How the nodes are linked:
from | % * @ + ~ $
fuv | nuv sek fid nup dat pap
poz | bup suf vap zan seg mub
soz | mol zan ziz tem fem bam
diz | gug gak nez rig gaz lep
fer | bam fem sek rup mol tem
giv | ruz rig sil viz nol mik
sek | rup bam nuv lom tem sim
fem | vap poz bam soz geg dor
lom | dat ziz kiv pap sek nuv
mub | poz tas fem vap rog geg
kiv | pap dat lis kog nuv nup
rog | seg los geg mub suf bup
bim | lep gaz kob nol gug rig
mik | giv nez pon sil kob vov
gul | los vov rog seg sil suf
vov | mik nol los pon ruz viz
pap | fuv sim kog fid lom kiv
bav | gak fid diz gug lis gaz
geg | mub seg dor fem bup zan
rig | bim dof ruz kob diz nez
nez | rig gug giv ruz lep nol
lis | kog pap gaz bav nup raf
ziz | tem mol dat sim bam rup
lep | diz bav nol nez dof bim
kob | nol lep vov mik rig ruz
viz | vov kob gul los giv sil
zan | geg rog mol dor poz vap
sim | sek fer fuv nuv ziz dat
mol | dor geg tem fer vap soz
vap | zan bup soz mol mub fem
gaz | bav kog lep diz raf dof
nup | kiv lom raf lis fuv fid
tas | suf sil poz bup los seg
fid | nup nuv gak raf pap kog
tem | fer dor sim sek soz ziz
pon | sil giv tas suf vov los
rup | ziz soz lom dat fer sek
gak | raf nup gug dof kog bav
gug | dof raf rig bim bav diz
dat | sim tem pap fuv rup lom
seg | tas pon mub poz gul rog
suf | gul viz bup rog pon tas
nol | nez diz mik giv bim kob
los | pon mik seg tas viz gul
raf | lis kiv dof gaz fid gak
dof | gaz lis bim lep gak gug
sil | viz ruz suf gul mik pon
bam | soz vap rup ziz dor fer
dor | fem mub fer bam zan mol
nuv | lom rup nup kiv sim fuv
bup | rog gul zan geg tas poz
kog | fid fuv bav gak kiv lis
ruz | kob bim viz vov nez giv

The rows follow the links: the fewer symbols apart two nodes are, the more alike their rows tend to be.

Each row is also shifted at random along 4 hidden directions that mean nothing.

Each row, then its node:
[ -13,   22,   45,   13,   11,    3,   -5,  -14,  -47,    1,   18,   41,    4,  -10,  -31,   14,   15,   57,  -14,  -34,   31,  -70,   40,   45,  -38,   38,    6,   29,   37,  -19,   19,   50,  -41,   29,  -10,   15,  -40,   18,  -32,   17,   30,  -34,    0,   -3,  -33,   -4,  -17,   35,   40,  -24,  -20,   13,  -33,   -4,   23,  -16,   -6,   37,  -37,   -8,    7]
node: kob
[  -6,   -4,   14,  -23,  -17,   33,  -13,   21,  -32,   -7,   26,    8,   -7,   13,    3,  -33,    1,   12,  -12,  -46,   55,  -58,   25,   45,  -18,    4,   -7,   22,   21,   18,   28,    8,   13,   52,  -25,  -35,    3,   31,  -23,    4,   18,  -22,   15,   16,   -5,   30,   35,   26,   10,    4,  -81,  -33,    9,    7,  -25,  -35,    4,   10,  -16,   34,  -34]
node: bav
[   3,   -2,  -28,    4,   52,  -20,  -20,  -28,   17,  -71,  -59,  -13,   17,  -12,    7,   45,   -5,  -10,   81,   37,  -67,   65,  -34,  -27,   16,   -2,    3,  -28,  -50,  -33,  -22,  -35,   -7,  -49,    4,   25,   22,  -49,   48,  -68,  -33,   29,   23,  -14,   -4,  -23,  -27,   12,    2,   -5,   70,   39,  -14,  -36,   50,   57,   -3,  -39,   -2,  -15,   38]
node: geg
[  -3,   15,   25,  -27,  -15,   27,  -17,   30,  -39,   -1,   25,   -4,  -16,   -7,   -8,  -10,   10,   29,   -8,  -26,   43,  -71,   11,   26,  -28,   16,    7,   34,    3,   33,   32,   24,   -2,   52,  -10,  -26,  -16,   21,  -35,   -7,   27,  -22,    1,    2,  -19,   19,   33,   15,   24,    0,  -73,  -19,    7,   11,   -6,  -19,    4,   20,  -18,   26,  -12]
node: gug
[   3,  -18,   35,  -19,  -89,   19,   15,   36,   -8,  -42,   35,    0,  -19,   11,   18,  -35,    4,   -9,  -28,  -50,   62,  -40,  -11,   -7,  -12,   -6,   10,   16,   98,  115,    5,  -18,   44,   49,  -47,  -30,   19,   40,  -11,  -80,   10,   -6,    8,   21,   11,   41,   51,    8,    1,   14,  -65,  -41,   46,   54,  -31,   -7,  -41,   12,   -4,   26,  -62]
node: kog
[   4,  -24,  -19,  -11,  -42,   12,   15,   26,   23,    8,   23,   -8,   -8,   25,   26,  -59,  -13,  -36,  -25,  -22,   29,   15,    3,   77,   23,  -28,  -10,   -1,  -11,   34,   -6,  -30,   45,   32,  -18,  -23,   36,   28,    8,    7,  -13,    6,   17,   24,   35,   23,   23,   -6,  -31,   26,  -40,  -48,   30,    1,  -49,  -23,   19,  -13,   20,   20,  -45]
node: fuv
[   4,    8,  -31,    0,    5,  -18,    2,   -3,   24,   20,  -22,  -61,  -21,  -32,   -3,   56,   17,   -9,   45,   82,  -74,   51,  -84,  -74,    9,  -10,   21,  -14,  -78,   28,  -23,  -12,  -17,  -54,   56,   15,  -12,  -56,   20,  -37,    1,   25,  -34,  -38,   -6,  -38,    0,  -52,   -1,   14,   61,   40,    0,   -2,   28,   56,   11,  -11,   33,  -21,   62]
node: poz
[ -13,   24,   38,   21,   12,   -8,   -4,  -22,  -31,   43,   14,   24,    0,  -19,  -31,   36,   14,   47,  -27,    2,    3,  -40,   23,  -21,  -30,   27,   10,   19,   35,  -22,    4,   62,  -52,  -10,   24,   30,  -50,   -1,  -30,   35,   37,  -30,  -28,  -15,  -32,  -25,  -18,    5,   33,  -16,   13,   38,  -37,    3,   29,   -5,    4,   34,  -22,  -28,   31]
node: vov
[  -2,   13,   33,   22,  -24,  -33,    8,  -16,   -9,  -54,  -22,    5,    5,  -25,   -4,   59,   21,   25,   35,   11,  -38,   18,  -51,  -75,  -14,   14,   27,   -7,   67,   49,  -34,    3,  -27,  -46,   -4,   33,  -15,  -33,   19, -102,    2,   12,   -9,  -17,  -24,  -21,  -19,    7,   25,   -8,   67,   46,   -6,   30,   57,   62,  -54,   12,  -13,  -34,   31]
node: seg
[ -10,   27,   29,  -10,  -12,   -2,  -12,    7,  -46,  -10,   24,    2,  -20,  -34,  -15,   38,   27,   50,   23,   -8,   10,  -60,  -21,   83,  -43,   22,   16,   32,  -35,   34,   12,   45,  -41,   24,    5,    7,  -44,    8,  -18,  -35,   37,  -29,    0,  -19,  -46,   -7,   16,   26,   40,   -2,  -26,   23,  -24,  -17,   22,   11,   20,   31,  -27,   -4,   32]
node: ruz
[   7,  -20,  -31,  -27,   44,   36,  -30,   16,    9,  -25,  -32,  -12,   13,   31,    9,  -50,  -23,  -40,   13,  -15,   33,   -1,   33,  -81,   13,  -12,  -28,   -5,   14,  -49,   31,  -35,   45,   24,  -19,  -47,   53,   12,   -4,   20,  -21,   19,   21,   31,   28,   29,   29,    7,  -16,   -2,  -54,  -36,   23,    5,  -18,  -34,  -13,  -37,   -4,   48,  -45]
node: kiv
[   9,  -14,  -47,   11,  -24,  -14,   28,    2,   61,   58,    6,  -37,   -9,    9,   19,  -24,   -9,  -54,  -26,   38,  -28,   74,  -27,    5,   39,  -33,   -6,  -30,  -62,    4,  -29,  -35,   25,  -33,   28,   -1,   25,  -10,   18,   49,  -22,   21,  -14,   -4,   40,   -8,   -3,  -49,  -46,   25,   28,  -11,   19,   -9,  -39,   -3,   25,  -23,   45,  -12,   -4]
node: fer
[ -15,   17,   23,  -15,  -15,   21,   -8,   18,  -39,   42,   47,    9,  -19,   -4,  -17,  -15,   11,   28,  -33,  -31,   47,  -77,   24,   85,  -24,   17,    6,   36,  -22,   18,   32,   44,  -10,   48,   -2,  -16,  -37,   38,  -39,   42,   37,  -37,   -5,    2,  -17,   14,   22,   11,   13,    5,  -65,  -14,  -10,   -6,  -16,  -37,   35,   33,  -11,   16,  -14]
node: diz
[  13,  -30,  -34,   -4,   -8,    5,   11,    6,   33,  -34,  -13,    3,   14,   29,   29,  -46,  -22,  -48,   -1,  -16,    2,   44,   13,   31,   30,  -28,  -13,  -25,    2,    1,   -8,  -52,   47,    6,  -30,  -11,   50,   14,   27,  -10,  -40,   19,   32,   25,   42,   22,    4,    6,  -33,   12,   -6,  -36,   29,   -6,  -22,   -7,   -1,  -24,   14,   16,  -45]
node: sim
[  -1,  -25,   20,    8,  -49,   13,   22,    4,   18,  -39,   18,   39,   16,   35,   19,  -63,  -19,  -23,  -47,  -70,   59,   -4,   44,   27,   12,  -13,  -13,   -5,  107,   29,   -1,  -30,   45,   30,  -60,  -11,   38,   44,    2,  -17,  -27,   -6,   19,   39,   32,   40,    9,   29,  -17,   -2,  -37,  -50,   27,   28,  -39,  -32,  -33,   -1,   -9,   19,  -75]
node: pap
[ -10,   18,   28,   42,  -44,  -44,   41,  -18,    5,   80,   48,   15,  -19,  -29,  -16,   38,   23,   29,  -52,   20,  -30,   11,  -15,   52,   -4,    3,   24,   11,  -12,   33,  -34,   51,  -47,  -38,   38,   52,  -60,   -5,  -11,   37,   32,  -21,  -42,  -31,  -28,  -35,  -32,  -30,   10,    0,   60,   36,  -32,    7,    5,   14,   15,   42,   12,  -57,   33]
node: suf
[   8,  -16,  -21,  -36,    0,   33,  -18,   34,   -8,  -63,  -12,  -12,   -4,   20,   20,  -40,  -17,  -30,   18,  -29,   30,  -10,    3,   12,    3,  -14,  -14,   -1,    2,   13,   25,  -34,   45,   41,  -35,  -44,   39,   19,    8,  -45,  -19,    6,   39,   23,   17,   36,   37,   28,  -10,   12,  -62,  -42,   40,    1,  -22,  -15,   -8,  -25,    1,   46,  -45]
node: nup
[  -3,   24,   16,   -2,   36,  -15,  -21,  -13,  -39,  -30,  -15,   -4,  -13,  -30,  -22,   55,   17,   43,   51,   13,  -27,  -24,  -27,   48,  -31,   23,   15,   13,  -63,  -10,    6,   30,  -46,   -9,   11,   23,  -34,  -27,   -1,  -43,   21,  -14,    3,  -30,  -39,  -23,  -10,   27,   35,   -9,   22,   45,  -33,  -31,   48,   35,   18,   11,  -22,  -13,   53]
node: sil
[   0,    8,  -10,  -44,   19,   43,  -36,   31,  -32,    6,    6,  -27,  -19,    4,   -7,  -18,   -1,    2,   17,   -1,   39,  -55,    5,   14,  -21,    5,  -10,   26,  -54,   -5,   49,    3,    6,   50,    3,  -56,   -1,   10,  -30,   16,   23,  -13,    4,    7,  -11,   22,   46,    5,   13,    9,  -85,  -21,    9,  -18,  -15,  -24,   32,    1,  -11,   44,   -4]
node: gaz
[   2,   -2,  -10,   45,   17,  -44,   22,  -44,   18,   -3,  -12,   38,   25,  -10,    0,   18,   -7,    8,    2,    5,  -41,   54,   15,  123,   19,   -3,    3,  -22,  -55,  -48,  -33,   -1,  -24,  -46,    2,   59,   -5,  -17,   35,   32,  -26,    2,   16,  -11,    2,  -25,  -65,   18,  -16,   -4,   84,   29,  -36,  -53,   17,   20,   26,    0,    1,  -44,   24]
node: mub
[  -1,   20,   14,  -38,   -3,   25,  -28,   27,  -53,   -8,   10,  -35,  -33,  -23,  -15,   37,   26,   38,   33,   17,   11,  -72,  -44,  -29,  -44,   25,   10,   36,  -37,   43,   36,   33,  -22,   36,   20,  -26,  -39,  -12,  -30,  -44,   47,  -15,  -17,  -16,  -39,    3,   40,   -1,   41,    4,  -55,   13,   -7,    9,   15,    7,   11,   19,  -15,   21,   32]
node: nez

Where do the symbols, taken in turn from left to right, take each start?
Answer with the node's name.
[  14,  -13,  -58,    2,   97,  -12,  -31,  -40,   22,  -96,  -86,    1,   32,   11,   17,   13,  -25,  -30,   87,   26,  -57,   76,   -1,    9,   29,   -9,  -19,  -44,  -66,  -94,  -13,  -56,   13,  -46,  -20,   20,   54,  -48,   63,  -35,  -63,   40,   51,    5,   16,   -7,  -38,   35,   -8,   -9,   66,   15,   -9,  -60,   36,   36,    7,  -59,   -1,    8,   25]
@ $ % *: fem
[  -3,   20,    6,  -32,   -9,   28,  -22,   31,  -37,   64,   34,  -48,  -44,  -23,  -22,   23,   30,   31,   -1,   19,   18,  -70,  -31,  -26,  -36,   14,   11,   44,  -44,   35,   31,   43,  -29,   29,   38,  -28,  -45,    3,  -43,   18,   58,  -22,  -33,  -18,  -31,   -3,   48,  -30,   23,   11,  -60,    6,    1,    7,   -8,   -7,   31,   24,    6,   17,   28]
* $: gug
[   3,  -19,    1,   28,  -52,  -32,   45,  -14,   45,  -11,    5,   18,   16,    9,   21,   -7,  -11,  -28,  -25,   -5,  -17,   68,  -15,   -8,   34,  -27,    8,  -34,   60,   43,  -46,  -34,   23,  -38,  -14,   26,   27,   -5,   31,  -33,  -32,   23,    2,    7,   23,   -4,  -14,  -15,  -23,    9,   60,   -3,   18,   25,  -13,   21,  -28,   -6,   21,  -29,  -24]
* * @ %: mub
[  -1,   -8,   17,  -33,  -41,   31,   -2,   36,  -10,   -5,   23,  -19,  -15,   13,   11,  -32,    6,   -8,  -29,  -24,   53,  -48,   -2,  -55,  -14,    0,    3,   20,   59,   57,   22,   -6,   29,   47,  -17,  -49,   10,   23,  -28,  -27,   24,   -5,   -1,   15,    6,   30,   53,   -6,    6,    4,  -78,  -35,   35,   41,  -31,  -22,  -27,    1,    0,   40,  -37]
% + % ~: kog
[ -16,   20,   50,   34,  -10,  -33,   14,  -18,  -19,  -11,    8,   34,    7,  -26,  -19,   49,   17,   44,   -5,  -10,   -9,  -15,   -8,    5,  -16,   21,   20,    9,   51,   12,  -16,   38,  -43,  -20,   -2,   47,  -44,   -5,   -5,  -25,   17,  -18,  -12,  -15,  -26,  -19,  -30,   12,   28,  -18,   51,   38,  -31,   13,   41,   27,  -27,   33,  -22,  -37,   25]
@ * %: sil
[   5,   -7,  -24,   25,   20,  -30,    9,  -20,   29,  -44,  -32,    8,   12,   -5,   13,   19,  -11,  -17,   37,   18,  -54,   70,  -18,   55,   30,  -11,   -2,  -30,  -50,  -21,  -36,  -35,    2,  -42,   -5,   37,   15,  -27,   48,  -33,  -43,   29,   20,  -14,   11,  -16,  -37,   12,  -17,    5,   74,   22,   -7,  -30,   18,   36,    8,  -23,    9,  -24,   21]
% % $ +: dor
[   3,  -16,  -55,    4,   -9,  -10,   22,   -3,   65,   81,   -7,  -37,    1,    4,   13,  -13,  -12,  -57,  -30,   59,  -47,   81,  -24,  -81,   44,  -32,   -9,  -35,  -36,   -7,  -26,  -36,   23,  -46,   43,   -7,   19,  -20,   11,   69,  -17,   28,  -29,   -7,   37,  -17,   -4,  -75,  -46,   23,   45,   -8,   13,    5,  -32,    0,   14,  -23,   44,  -13,    3]
~ + %: soz
[  -6,   14,    4,   27,  -14,  -33,   20,  -20,   18,   56,    6,  -13,  -11,  -32,  -13,   43,   17,    9,  -14,   46,  -48,   36,  -36,  -40,    9,    2,   15,   -9,  -13,   11,  -34,   21,  -33,  -49,   42,   41,  -33,  -27,    1,   12,   13,    0,  -36,  -28,   -7,  -32,  -22,  -37,    2,    0,   72,   40,  -19,   13,   16,   25,   -1,   19,   16,  -45,   46]
@ @ ~ % +: fem
[  11,  -15,  -57,    7,   50,   -9,    5,  -15,   51,   30,  -40,  -29,   15,    9,   13,    0,  -13,  -49,   11,   60,  -58,   91,  -13,  -43,   39,  -27,  -11,  -35,  -66,  -61,  -19,  -37,   16,  -45,   34,    5,   25,  -27,   27,   52,  -36,   31,   -6,   -7,   32,  -17,  -23,  -44,  -34,    8,   56,    8,    3,  -25,   -3,   11,   24,  -40,   31,  -11,   20]
@ @ % ~ +: sek
[   1,   16,   -2,  -40,   46,   30,  -54,   16,  -60,  -41,   -5,   -2,  -19,  -12,  -10,   13,   13,   39,   60,  -14,   16,  -66,    0,  130,  -36,   14,   -1,   35, -120,  -21,   47,   11,  -17,   54,   -7,  -27,  -13,    0,  -10,  -24,   22,  -22,   24,   -8,  -35,    9,   23,   46,   33,    2,  -61,   -3,  -19,  -61,   17,   -6,   54,   -1,  -23,   32,   26]
@ + %: giv
[   6,   -1,  -32,  -54,   26,   43,  -33,   35,  -13,   22,    4,  -54,  -28,    4,   -2,  -24,    0,  -15,   18,   15,   27,  -45,    5,   18,  -13,   -4,  -10,   20,  -92,  -11,   44,   -1,   14,   53,   15,  -59,    7,   16,  -24,   38,   19,   -3,    3,    5,    5,   21,   51,  -10,   -2,   17,  -85,  -27,   20,  -18,  -33,  -35,   46,  -17,    8,   48,   -7]
+ % ~ + $: dof
[  -5,   24,   12,   -8,   19,   -3,  -20,    9,  -27,   40,   -4,  -37,  -25,  -34,  -28,   68,   27,   34,   22,   54,  -33,  -29,  -47,  -90,  -30,   17,   12,   21,  -28,   15,   13,   38,  -45,  -11,   49,   -2,  -52,  -27,  -18,  -11,   46,  -13,  -41,  -34,  -37,  -26,   14,  -26,   33,   -2,    3,   45,  -19,   10,   37,   26,    2,   20,    1,  -10,   66]
% ~ @: viz
[  -2,    9,   64,  -23,  -39,   17,  -11,   18,  -56,  -88,    6,   21,  -13,  -10,   -5,    9,   19,   45,   23,  -54,   53,  -83,   -6,  -13,  -43,   25,   11,   34,   89,   75,   24,   15,   -6,   49,  -45,  -22,  -11,   19,  -24, -112,   29,  -16,   19,   12,  -38,   25,   41,   50,   41,  -12,  -61,    1,   12,   41,   25,    5,  -48,   29,  -38,   20,  -14]
+ % *: dof
[   3,  -32,  -16,   18,   -3,   -3,   17,  -10,   40,  -24,  -12,   31,   30,   38,   27,  -53,  -35,  -42,  -25,  -31,   13,   47,   42,    0,   38,  -24,  -15,  -32,   61,  -28,  -10,  -43,   43,   -3,  -35,    5,   53,   18,   22,   16,  -44,   18,   27,   33,   47,   21,  -20,   11,  -30,    3,   12,  -28,   17,    6,  -24,  -13,  -23,  -20,    8,    3,  -51]
+ $ %: lom
[  -8,   24,   27,   27,   42,  -18,   -8,  -32,  -21,   27,    0,   35,   17,  -23,  -25,   42,   10,   51,   -8,    4,  -19,  -17,   30,   37,  -18,   20,    5,   10,  -19,  -60,    3,   47,  -51,  -22,   15,   42,  -41,   -7,   -9,   54,   10,  -27,  -12,  -19,  -27,  -26,  -44,   19,   19,  -25,   45,   41,  -50,  -28,   34,    2,   14,   21,  -18,  -34,   36]
+ + $: bup
[  10,   -4,  -25,  -61,   37,   47,  -46,   38,  -26,  -96,  -37,  -30,  -12,   14,   19,  -23,   -4,  -13,   74,  -17,   30,  -36,  -14,   -8,  -15,   -1,  -11,   11,  -39,   10,   45,  -38,   43,   50,  -37,  -57,   45,    2,    7,  -77,  -11,   11,   42,   20,   -3,   33,   57,   38,    8,    4,  -83,  -35,   34,  -20,   -3,   -2,   -1,  -29,  -16,   69,  -14]
* + $ *: fuv
[   9,   -7,   -4,   26,  -28,  -36,   30,  -17,   27,  -24,   -9,    3,    3,  -16,   16,   23,    4,   -7,   18,   14,  -49,   61,  -33,   52,   19,  -14,    8,  -25,  -26,   29,  -47,  -20,   -5,  -47,    1,   38,    2,  -25,   36,  -49,  -30,   19,    3,  -15,    1,  -16,  -31,   -6,   -5,    9,   79,   23,   -1,   -4,   10,   48,   -4,   -2,   19,  -37,   18]
@ % % +: soz
[   5,  -26,  -22,   20,  -20,    4,   29,   -2,   39,   38,   19,   19,   16,   39,   19,  -66,  -23,  -41,  -56,  -17,   24,   39,   43,   37,   38,  -32,  -13,  -25,   17,  -16,  -11,  -30,   44,    8,   -8,   -9,   34,   31,    0,   75,  -23,    8,    6,   22,   47,   18,   -7,  -17,  -41,   13,  -11,  -40,   19,    2,  -50,  -36,   10,  -14,   19,   -1,  -60]
~ ~ $ * %: fem
[  -8,   29,   35,  -13,    7,   14,  -24,    8,  -55,  -29,    9,    7,  -17,  -22,  -25,   31,   23,   49,   31,  -22,   20,  -75,   -3,   41,  -47,   30,   11,   35,  -17,   15,   30,   35,  -31,   34,   -4,   -7,  -32,    6,  -25,  -44,   29,  -22,   -1,  -11,  -39,    6,   14,   33,   38,   -8,  -37,   16,  -15,  -13,   28,    4,    5,   23,  -31,    8,   25]
% + @ $: sil
